Each row is followed by roughly how far along a hidden order it lies, from 0 to 20. A new part has a new order.
In the rows, 128 means zero.
[111 130  80 120 145 124 137 136 135 190 161 118 163 155 156  98 137 144
 134 158 114  22 110  63  74 133 142 112] => 11
[210 162 128 135 133 168 150 133 125 162 107 150 102 122 155 149 132 149
  94 186 118  63  74 106  85 128 118 126] => 8
[209 143 143 133 139  99 127  99 118 147 142 111 131 136 168 121 121  96
 117 168 113  63 120 144  75 168 112 110] => 19
[ 70 146  69 162 135 140 152 166 136 153 130 144 111 144 180  86 135 132
 130 133 113  62  98  75  80  80 133 134] => 0
[185 166 119 140 134 174 181 132 119 160 117 147 105 130 164 141 122 134
  98 174 118  81  76 111  65 111 113 124] => 8
[227 142 129 132 136 109 132  96 122 127 140 109 129 136 159 115 122  88
 118 167 102  77 122 144  68 178 112 104] => 19
[ 61  98  99  94 142 101  91 146 148 141 154 117 152 144 123 133 147 165
 139 131 129 100 163  89 152 128 148 115] => 12
[186 128 127  90 118  96  89 114 124 124 136 129 137 142 120 156 128 152
 127 173 108 122 145 128 130 184 122 130] => 20
[ 23 132  74 126 117 137 112 171 111 150 136 142 135 141 134 132 116 189
 139 114 124 121 142 100 149  79 137 163] => 1

Part 2:
[114 130 131 117 126 192  80 160 146 132 121 149 122 120 134 222 148 127
 136 151 113 124  37 107] => 11
[122 129 134 125 126 138 117 151 139 128 126 144 132 121 129 109 114 127
 133 158 127 124  95 155] => 7
[ 99 130 126 112 129 155  75 131 151 130 130 141 117 112 129 202 173 140
 135 139 107  42  17 113] => 11
[134 126 137 134 127 137 149 172 142 127 121 149 145 131 129  62  81 114
 130 162 146 193 154 173] => 6
[108 129 116 125 135 111 147 120 127 125 123 111 128 122 134 165 136 126
 122 138 118 116  85 159] => 10
[125 127 140 117 122 183  78 167 158 133 126 159 129 118 128 144 143 129
 141 155 133 111  68 110] => 10
[124 124 148 113 118 219  41 190 174 135 122 191 129 117 126 182 163 128
 147 148 127  87  35  81] => 11
[116 129 116 125 141 171 135 108 128 130 123 104 124 124 134 201 163 131
 119 108 132 188  72  98] => 20
[120 129 137 126 115 126  90 168 146 125 128 182 124 118 125 134 112 127
 135 164  98  49  66 155] => 0
[136 132 126 127 121  55 161 123 100 126 134  85 133 127 125   8  78 135
 136 174 140 109 168 192] => 4
[136 128 136 122 117 124 102 159 143 126 131 142 131 120 123 103 121 135
 144 164 128  60 121 156] => 3
[116 129 134 119 114 107  88 150 142 123 132 167 120 116 124 149 135 136
 140 156  94   1  68 148] => 0

Part 3:
[133 164 171  90  91 108 128 166  81 104 132  78 169 128  57 114 131 146
 101 125 128 110 137] => 3
[139 113 125 103 150 151 132  39 165 117 128 127 194 146  31 113 140 126
 156 126 141 135 121] => 9
[158 135 117 222 100  93 127 174  74 112 138 121 106 130 105  39 139 143
 138 125 136 115 126] => 5
[127 128 125  60 146 133 104 130 168 132 120 103 188 144  85 161 141 123
 150 124 141 127 134] => 11
[128 136 157 169  99 128 144 112  94 114 138 133 124 128  74  66 114 135
 104 129 116 125 116] => 0
[122 121 153 117 125 145 133 127 138 121 128 122 128 131  86 130 125 137
 121 127 130 127 124] => 6
[160 181 130  79 113 130 140 216 110 109 133  94 128 113 101 125 143 141
 148 128 131 113 130] => 3
[140 143 137  38 145 169 149 160 133 113 129 100 142 127  55 113 116 135
 130 130 126 144 140] => 0
[134 129 127  60 148 149 121 112 166 125 125 110 187 145  48 138 138 127
 152 126 136 131 131] => 10
[167 147 115 195 114 108 143 103  78 105 140 130  98 141  52  29 133 141
 166 125 136 130 141] => 5
[159 150 103 165 112  90  99 255  88 118 134 114  90 132 136 101 140 141
 153 122 137 120 135] => 7
[128 120 156 165 121 128 113 157 125 121 130 140 131 129 111 137 129 135
 132 129 129 122 112] => 7
[154 151 128  71 119 135 145 252 111 122 132 120  65 100 129  99 144 143
 142 132 130 123 146] => 7
[146 127  90 138 139 113  89 157 126 134 116 101 156 167 183 152 152 132
 160 123 156 121 119] => 20
